Below are the code and all the weights of a small trained network. Each question names an input and a class and asks about switching units off, where a switched-off unit gives its printed mean instead of its output.

import numpy as np


def w(rows, s, z=0):
    codes = np.array(rows[::2]) - 128.0
    scale = np.full(codes.shape[1], s)
    scale[-1] = z or s
    return codes * scale


def f(y):
    return y / 2 * (1 + np.tanh(0.7978845608 * (y + 0.044715 * y**3)))


def log_softmax(a):
    a = a - a.max(-1, keepdims=True)
    return a - np.log(np.exp(a).sum(-1, keepdims=True))


def net(x, mask):
    res = np.array(x, float).reshape(1, 6) / 4 @ E
    y = f(res @ A[0][:, :-1].T + A[0][:, -1])
    res = res + np.where(mask, y, B[0][:, -1]) @ B[0][:, :-1]
    return log_softmax(res[-1] @ U[:, :-1].T + U[:, -1])


A, B = {}, {}
E = w([
[97,57,93,170],'x0',
[152,235,185,254],'x1',
[85,182,86,104],'x2',
[139,34,159,191],'x3',
[222,99,67,133],'x4',
[31,134,113,75],'x5',
],0.0097)
A[0] = w([
[128,151,153,185,122],'neuron 0',
[157,150,250,139,136],'neuron 1',
[64,98,115,152,165],'neuron 2',
[244,90,163,53,254],'neuron 3',
[25,159,116,204,143],'neuron 4',
[91,176,118,153,72],'neuron 5',
[117,148,113,155,88],'neuron 6',
],0.011,0.0058)
B[0] = w([
[200,163,233,158,176],'neuron 0',
[238,168,179,46,203],'neuron 1',
[88,3,228,119,161],'neuron 2',
[161,89,16,98,246],'neuron 3',
[53,126,195,130,190],'neuron 4',
[135,144,148,201,153],'neuron 5',
[156,190,118,199,131],'neuron 6',
],0.0066,0.012)
U = w([
[77,53,189,77,255],'0',
[69,202,169,100,174],'1',
[184,194,71,177,50],'2',
[53,113,171,226,6],'3',
[114,151,66,58,159],'4',
[183,162,245,140,7],'5',
[187,40,87,217,117],'6',
],0.012,0.0034)

Each question gives the input, the list of numbers given to net, and the class t.
The units are the neurons (one row each of A and B). Each row of codes is followed by its name. A weight is (code - 128) times the scale printed after its matrix; where a second scale follows, it is the last column's (A, B and U).
mask holds one flag per neuron, in row order. A switched-off neuron (its flag False) gives its mean, the last column of its row in B, instead of its output. The means were averaged over made-up inputs and are rounded, as every weight is.
A unit's drop is (log p(t) with every unit on - log p(t) with that unit switched off) / (log p(t) with every unit on - log p(t) with every unit switched off).
The circuit of an input: a set's keep is (log p(t) with only the set's units on - log p(t) with every unit switched off) / (log p(t) with every unit on - log p(t) with every unit switched off). Starting from all 7 units, units are removed one at a time, each time the one whose removal leaves the highest keep (on an exact tie, the one counted first), for as long as the keep stays at least 0.8.
circuit, biggest first: the units of the circuit, biggest drop first
unit that matters most: the unit with the biggest drop
k most important neurons: the k neurons with the biggest drops, biggest first
drop when u is switched off: that unit's drop, to one decimal
input [-8,-5,-8,2,3,3], class 6: 2 most important neurons	(neuron 3; neuron 1)
input [-5,7,2,6,-8,6], class 5: unit that matters most	neuron 1
input [8,7,-4,8,2,-7], class 5: circuit, biggest first	(neuron 0; neuron 1)
input [6,2,4,-1,-1,-3], class 3: circuit, biggest first	(neuron 1; neuron 3)
input [2,-6,-6,-3,1,2], class 4: circuit, biggest first	(neuron 3; neuron 4)
input [-6,5,4,0,-6,1], class 5: circuit, biggest first	(neuron 1; neuron 0)
input [5,-3,-8,-6,-6,-5], class 4: circuit, biggest first	(neuron 4; neuron 0)
input [8,0,-4,-7,-5,-6], class 3: circuit, biggest first	(neuron 1; neuron 3)
input [0,0,-2,7,-8,-3], class 5: 2 most important neurons	(neuron 1; neuron 3)
input [3,6,8,5,-3,-5], class 5: 2 most important neurons	(neuron 0; neuron 1)
input [-3,3,1,8,4,-6], class 2: 3 most important neurons	(neuron 2; neuron 1; neuron 3)
input [-2,-8,6,3,-4,-7], class 4: 3 most important neurons	(neuron 3; neuron 4; neuron 0)
input [7,4,-8,4,-3,0], class 5: 2 most important neurons	(neuron 1; neuron 0)
input [-8,-7,3,2,-4,-7], class 4: unit that matters most	neuron 3
input [8,1,-1,-8,-1,-1], class 3: 2 most important neurons	(neuron 1; neuron 3)
input [-2,8,2,4,7,-4], class 5: 2 most important neurons	(neuron 0; neuron 1)
input [8,2,-2,8,-1,5], class 0: 2 most important neurons	(neuron 2; neuron 5)
input [3,2,1,-3,3,1], class 3: drop when neuron 5 is switched off	-0.1
input [6,4,4,0,5,5], class 3: drop when neuron 3 is switched off	0.2
input [6,8,7,4,-4,-8], class 5: drop when neuron 6 is switched off	0.0
input [0,-2,-8,-3,-6,-4], class 4: drop when neuron 0 is switched off	0.3
input [6,5,-5,-7,1,4], class 3: most important neuron	(neuron 1)
